Here is a tiny trained network, its code and every weight. The questions are about switching its units off for an input and a class, where a switched-off unit gives its printed mean instead of its output.

import numpy as np


def w(rows, s, z=0):
    codes = np.array(rows[::2]) - 128.0
    scale = np.full(codes.shape[1], s)
    scale[-1] = z or s
    return codes * scale


def norm(h):
    return h / np.sqrt((h * h).mean(-1, keepdims=True) + 1e-5)


def f(y):
    return y / 2 * (1 + np.tanh(0.7978845608 * (y + 0.044715 * y**3)))


def log_softmax(a):
    a = a - a.max(-1, keepdims=True)
    return a - np.log(np.exp(a).sum(-1, keepdims=True))


def net(x, mask):
    res = np.array(x, float).reshape(1, 8) / 4 @ E
    u = 0
    for l in range(2):
        y = f(norm(res) @ A[l][:, :-1].T + A[l][:, -1])
        res = res + np.where(mask[u : u + 4], y, B[l][:, -1]) @ B[l][:, :-1]
        u += 4
    return log_softmax(norm(res)[-1] @ U[:, :-1].T + U[:, -1])


A, B = {}, {}
E = w([
[129,132,130,128,132,126,129,128,125,130,128,130],'x0',
[147,134,128,139,116,138,115,105,124,148,114,114],'x1',
[75,97,212,168,64,137,80,158,78,173,223,89],'x2',
[131,130,123,126,136,115,121,122,129,138,141,144],'x3',
[57,180,151,2,144,122,62,101,169,154,158,87],'x4',
[137,139,128,129,140,118,119,127,121,134,131,132],'x5',
[210,113,158,170,186,192,199,190,182,186,155,90],'x6',
[127,117,118,125,114,131,121,130,141,151,125,145],'x7',
],0.0099)
A[0] = w([
[157,119,47,67,131,63,150,74,136,58,36,139,144],'0.n1',
[144,174,72,53,175,196,131,145,143,136,140,109,138],'0.n2',
[166,141,150,107,168,165,127,255,114,181,126,74,2],'0.n3',
[184,111,47,119,251,179,178,121,178,119,100,118,150],'0.n4',
],0.0078,0.0044)
B[0] = w([
[160,13,108,81,193,182,48,122,89,144,252,94,225],'0.n1',
[99,125,63,180,68,47,89,6,255,93,113,5,183],'0.n2',
[156,59,117,73,142,59,132,93,107,148,193,134,178],'0.n3',
[76,235,137,178,87,182,237,231,124,173,7,177,254],'0.n4',
],0.0099,0.0085)
A[1] = w([
[134,52,73,252,82,66,129,135,40,98,147,143,199],'1.n1',
[63,165,129,158,56,92,95,141,65,101,132,141,3],'1.n2',
[174,96,211,163,130,110,173,145,153,173,195,86,26],'1.n3',
[199,78,107,154,148,198,150,184,74,142,139,164,43],'1.n4',
],0.011,0.0031)
B[1] = w([
[165,155,18,157,114,70,243,83,214,62,75,174,249],'1.n1',
[91,169,249,218,42,68,125,109,135,156,84,86,189],'1.n2',
[108,120,52,51,177,164,53,91,124,79,126,145,194],'1.n3',
[207,63,248,122,147,123,96,121,67,73,198,199,228],'1.n4',
],0.011)
U = w([
[223,36,82,143,199,133,145,83,29,44,199,211,182],'0',
[98,188,44,226,72,43,246,68,222,100,61,76,227],'1',
[72,78,48,61,204,166,47,96,104,175,222,26,194],'2',
[40,182,205,186,28,33,61,103,30,187,163,31,3],'3',
[200,173,168,248,129,202,249,233,70,180,58,182,31],'4',
],0.011,0.0051)

Each question gives the input, the list of numbers given to net, and the class t.
The units are the neurons (one row each of A and B). Each row of codes is followed by its name. A weight is (code - 128) times the scale printed after its matrix; where a second scale follows, it is the last column's (A, B and U).
mask holds one flag per neuron, layer by layer. A switched-off neuron (its flag False) gives its mean, the last column of its row in B, instead of its output. The means were averaged over made-up inputs and are rounded, as every weight is.
A unit's drop is (log p(t) with every unit on - log p(t) with that unit switched off) / (log p(t) with every unit on - log p(t) with every unit switched off).
The circuit of an input: a set's keep is (log p(t) with only the set's units on - log p(t) with every unit switched off) / (log p(t) with every unit on - log p(t) with every unit switched off). Starting from all 8 units, units are removed one at a time, each time the one whose removal leaves the highest keep (on an exact tie, the one counted first), for as long as the keep stays at least 0.8.
units of the circuit, in order: the units of the circuit, biggest drop first
most important unit: the unit with the biggest drop
k most important neurons: the k neurons with the biggest drops, biggest first
top k neurons in layer l: the k neurons of layer l with the biggest drops, biggest first
drop when u is switched off: that unit's drop, to one decimal
input [-7,6,8,8,5,5,1,7], class 2: 4 most important neurons	0.n4, 1.n3, 0.n2, 1.n4
input [-7,-3,2,5,4,0,0,-4], class 3: top 2 neurons in layer 0	0.n1, 0.n3
input [8,8,2,-5,-7,4,8,-3], class 0: most important unit	1.n4
input [-2,3,-1,-7,-6,2,-4,-8], class 0: top 2 neurons in layer 0	0.n1, 0.n2
input [-2,1,-8,-4,-1,8,8,8], class 4: 2 most important neurons	0.n4, 1.n1
input [7,-1,1,2,-5,-3,2,5], class 0: 3 most important neurons	0.n2, 1.n4, 0.n4
input [-1,3,-4,6,-8,-6,-1,-6], class 0: 2 most important neurons	1.n4, 0.n1
input [-2,-1,5,6,1,-6,5,-1], class 2: 3 most important neurons	1.n3, 0.n4, 1.n1
input [-6,7,1,-4,5,-3,0,0], class 3: top 2 neurons in layer 0	0.n1, 0.n4
input [5,3,-5,2,1,4,0,2], class 2: top 2 neurons in layer 1	1.n1, 1.n2
input [-7,3,7,-5,3,-4,2,-2], class 2: 2 most important neurons	0.n4, 1.n3
input [1,-8,4,4,0,8,-5,-8], class 1: 3 most important neurons	1.n1, 0.n4, 1.n4
input [2,-4,2,7,6,-5,4,4], class 2: 2 most important neurons	1.n1, 0.n4
input [-3,8,6,-5,-7,-6,-1,6], class 1: most important unit	1.n1
input [-6,-1,1,4,-5,0,8,4], class 0: top 3 neurons in layer 1	1.n4, 1.n3, 1.n2
input [5,6,-7,4,8,-1,0,-7], class 2: 3 most important neurons	0.n1, 1.n1, 1.n2
input [-4,1,7,-7,-8,-7,3,-1], class 0: top 2 neurons in layer 0	0.n2, 0.n4
input [5,8,-8,-7,-6,-8,-1,-1], class 0: top 2 neurons in layer 1	1.n4, 1.n2
input [-8,-4,5,4,-5,1,-2,-2], class 1: 2 most important neurons	1.n1, 0.n1
input [8,7,-2,-6,5,2,-7,-1], class 2: units of the circuit, in order	0.n1
input [3,2,3,-5,2,-8,-5,-2], class 3: 2 most important neurons	1.n1, 0.n2
input [6,5,1,0,3,-4,-2,7], class 3: 2 most important neurons	1.n1, 0.n1
input [-6,0,3,4,-6,8,-7,-3], class 1: drop when 1.n1 is switched off	0.6
input [-6,-5,-3,-3,7,1,-6,-6], class 2: drop when 0.n1 is switched off	0.0
input [-5,-6,4,-6,-6,8,-5,6], class 1: drop when 1.n1 is switched off	0.5
input [4,6,6,1,-8,7,4,-5], class 0: drop when 1.n4 is switched off	0.1
input [8,-7,2,2,6,4,7,5], class 2: most important unit	1.n1
